Below are the code and all the weights of a small trained network. Each question names an input and a target symbol and asks about switching units off, where a switched-off unit gives its printed mean instead of its output.

import numpy as np


def w(rows, s, z=0):
    codes = np.array(rows[::2]) - 128.0
    scale = np.full(codes.shape[1], s)
    scale[-1] = z or s
    return codes * scale


def softmax(a):
    e = np.exp(a - a.max(-1, keepdims=True))
    return e / e.sum(-1, keepdims=True)


def log_softmax(a):
    a = a - a.max(-1, keepdims=True)
    return a - np.log(np.exp(a).sum(-1, keepdims=True))


def net(x, mask):
    ids = ['αβδεζηθμξπστψω'.index(c) for c in x.split()]
    T = len(ids)
    res = E[ids] + P[:T]
    u = 0
    for l in range(3):
        r = res
        for j in range(2):
            rows = slice(2 * j, 2 * j + 2)
            q, k, v = (r @ M[l][rows].T for M in (Q, K, V))
            z = softmax(np.where(np.tri(T) > 0, q @ k.T / 2**0.5, -1e9)) @ v
            o = O[l][rows]
            res = res + np.where(mask[u + j], z, o[:, -1]) @ o[:, :-1]
        u += 2
    return log_softmax(res[-1] @ U[:, :-1].T + U[:, -1])


Q, K, V, O = {}, {}, {}, {}
E = w([
[81,143,43,1,110,137],'α',
[115,145,128,74,180,160],'β',
[152,116,40,114,77,95],'δ',
[121,216,133,92,78,111],'ε',
[85,149,91,215,106,78],'ζ',
[92,138,3,42,85,133],'η',
[211,60,148,106,120,55],'θ',
[159,143,195,92,55,64],'μ',
[6,133,138,142,170,127],'ξ',
[46,70,114,54,91,156],'π',
[112,37,148,161,168,102],'σ',
[107,83,158,113,54,138],'τ',
[68,94,172,157,209,93],'ψ',
[106,160,142,224,126,67],'ω',
],0.015)
P = w([
[87,135,90,66,170,3],'0',
[101,130,104,72,157,24],'1',
[93,132,123,82,153,34],'2',
[95,127,129,89,156,52],'3',
[87,134,145,103,157,60],'4',
[88,133,154,103,161,76],'5',
[89,132,158,106,161,92],'6',
[92,139,177,116,161,94],'7',
[88,140,180,118,161,109],'8',
[79,138,190,119,168,123],'9',
[83,140,203,131,163,128],'10',
[85,143,215,133,167,145],'11',
[76,140,224,135,170,151],'12',
[83,136,231,130,166,154],'13',
],0.0065)
Q[0] = w([
[74,100,57,69,128,1],'L0H0',
[199,133,75,135,120,139],'L0H0',
[29,119,155,85,171,35],'L0H1',
[57,92,153,67,40,36],'L0H1',
],0.015)
K[0] = w([
[173,81,132,189,133,224],'L0H0',
[94,78,112,143,104,61],'L0H0',
[124,82,206,205,79,156],'L0H1',
[94,109,252,140,144,177],'L0H1',
],0.018)
V[0] = w([
[244,167,80,121,101,188],'L0H0',
[112,158,161,177,157,202],'L0H0',
[224,2,78,199,113,125],'L0H1',
[125,120,171,124,95,205],'L0H1',
],0.0072)
O[0] = w([
[243,134,76,112,109,200,2],'L0H0',
[92,129,180,129,122,171,51],'L0H0',
[255,102,99,134,52,141,68],'L0H1',
[97,125,172,143,104,143,79],'L0H1',
],0.0052,0.0056)
Q[1] = w([
[119,92,160,132,57,133],'L1H0',
[250,165,62,179,126,223],'L1H0',
[184,117,222,25,146,11],'L1H1',
[212,91,201,132,92,152],'L1H1',
],0.016)
K[1] = w([
[131,160,141,111,179,128],'L1H0',
[100,96,3,35,131,34],'L1H0',
[107,118,141,219,152,145],'L1H1',
[151,108,106,112,196,26],'L1H1',
],0.017)
V[1] = w([
[162,228,129,232,135,135],'L1H0',
[127,115,192,126,56,104],'L1H0',
[152,151,254,162,99,93],'L1H1',
[107,117,156,48,66,131],'L1H1',
],0.0082)
O[1] = w([
[57,147,2,218,110,155,39],'L1H0',
[180,188,199,156,136,78,252],'L1H0',
[140,145,186,201,137,100,155],'L1H1',
[182,104,196,55,115,106,209],'L1H1',
],0.0073,0.0022)
Q[2] = w([
[224,122,113,126,172,244],'L2H0',
[135,141,146,91,132,101],'L2H0',
[105,136,175,101,117,96],'L2H1',
[43,135,126,108,162,8],'L2H1',
],0.016)
K[2] = w([
[118,77,88,122,171,11],'L2H0',
[98,147,182,126,103,164],'L2H0',
[121,144,173,149,150,154],'L2H1',
[169,99,160,167,140,252],'L2H1',
],0.022)
V[2] = w([
[135,248,117,111,130,110],'L2H0',
[117,173,129,127,19,154],'L2H0',
[91,72,143,134,35,93],'L2H1',
[155,11,137,192,187,158],'L2H1',
],0.017)
O[2] = w([
[162,199,112,108,254,104,253],'L2H0',
[117,183,141,96,39,90,76],'L2H0',
[106,195,120,118,37,21,229],'L2H1',
[154,66,101,134,186,30,116],'L2H1',
],0.0088,0.0057)
U = w([
[102,135,119,69,127,119,81],'α',
[165,118,178,166,139,184,226],'β',
[254,133,81,158,82,141,242],'δ',
[165,203,172,121,161,110,85],'ε',
[98,152,92,230,110,117,182],'ζ',
[148,125,91,87,101,127,122],'η',
[229,87,154,142,122,86,145],'θ',
[174,147,249,151,99,107,133],'μ',
[8,126,199,125,158,106,8],'ξ',
[56,96,183,73,115,107,26],'π',
[111,75,170,136,150,53,95],'σ',
[112,120,201,149,69,118,182],'τ',
[44,116,206,140,169,95,44],'ψ',
[119,163,102,236,116,130,142],'ω',
],0.0063,0.011)

Each question gives the input, a string of symbols that net reads in full, and the target symbol t.
The units are the heads (2 rows each of Q, K, V and O). Each row of codes is followed by its name. A weight is (code - 128) times the scale printed after its matrix; where a second scale follows, it is the last column's (O and U).
mask holds one flag per head, layer by layer. A switched-off head (its flag False) gives its mean, the last column of its rows in O, instead of its output. The means were averaged over made-up inputs and are rounded, as every weight is.
A unit's drop is (log p(t) with every unit on - log p(t) with that unit switched off) / (log p(t) with every unit on - log p(t) with every unit switched off).
The circuit of an input: a set's keep is (log p(t) with only the set's units on - log p(t) with every unit switched off) / (log p(t) with every unit on - log p(t) with every unit switched off). Starting from all 6 units, units are removed one at a time, each time the one whose removal leaves the highest keep (on an exact tie, the one counted first), for as long as the keep stays at least 0.8.
units of the circuit, in order: the units of the circuit, biggest drop first
most important unit: the unit with the biggest drop
heads that matter: for each layer, one digit per head in row order, 1 if its drop is at least 0.15 and else 0, layers parted by /
input τ η θ, target μ: units of the circuit, in order	L1H0, L2H1
input δ θ ζ η θ ξ ψ ζ θ α ζ ε δ, target ε: most important unit	L2H0
input ε β α β θ α, target β: heads that matter	00 / 00 / 11
input β α τ ζ ξ, target τ: units of the circuit, in order	L2H0, L2H1
input μ ω τ α β π θ, target β: heads that matter	00 / 10 / 01
input σ π π, target σ: units of the circuit, in order	L2H1, L1H1
input π θ τ δ, target τ: units of the circuit, in order	L2H1, L2H0
input τ α δ ψ ψ μ β δ η, target β: units of the circuit, in order	L2H1, L2H0
input α ε ζ α ε τ τ ξ, target τ: units of the circuit, in order	L2H0, L0H1
input η δ α ε δ ψ ω τ η ω ε μ θ, target ε: units of the circuit, in order	L2H0, L1H1
input ω ξ τ α δ α μ ω σ δ ξ, target σ: heads that matter	00 / 01 / 01
input δ ξ δ μ ψ δ μ μ ξ τ ε δ, target ε: units of the circuit, in order	L2H0, L1H0, L0H1
input σ τ δ η β δ, target β: units of the circuit, in order	L2H1, L1H0
input τ δ μ σ ψ θ, target σ: most important unit	L2H1
input μ ζ ζ ω δ, target ζ: units of the circuit, in order	L1H0, L1H1
input δ θ δ, target δ: units of the circuit, in order	L0H1, L0H0
input τ ξ δ η σ θ α ζ ψ σ π δ, target σ: units of the circuit, in order	L2H1, L0H0
input π δ μ α ε μ ζ π τ δ δ σ θ ξ, target σ: heads that matter	00 / 00 / 01
input τ σ σ ψ, target σ: heads that matter	00 / 00 / 01
input μ β θ β δ σ δ, target σ: heads that matter	10 / 00 / 01
input β δ δ σ α ψ α α δ τ π η, target τ: heads that matter	00 / 00 / 11
input τ μ ζ, target τ: most important unit	L2H1
input ω ε θ τ θ ω ζ σ α ξ ζ, target σ: heads that matter	00 / 01 / 01
input τ μ ξ τ δ π δ μ η ψ σ ζ, target σ: heads that matter	00 / 00 / 01
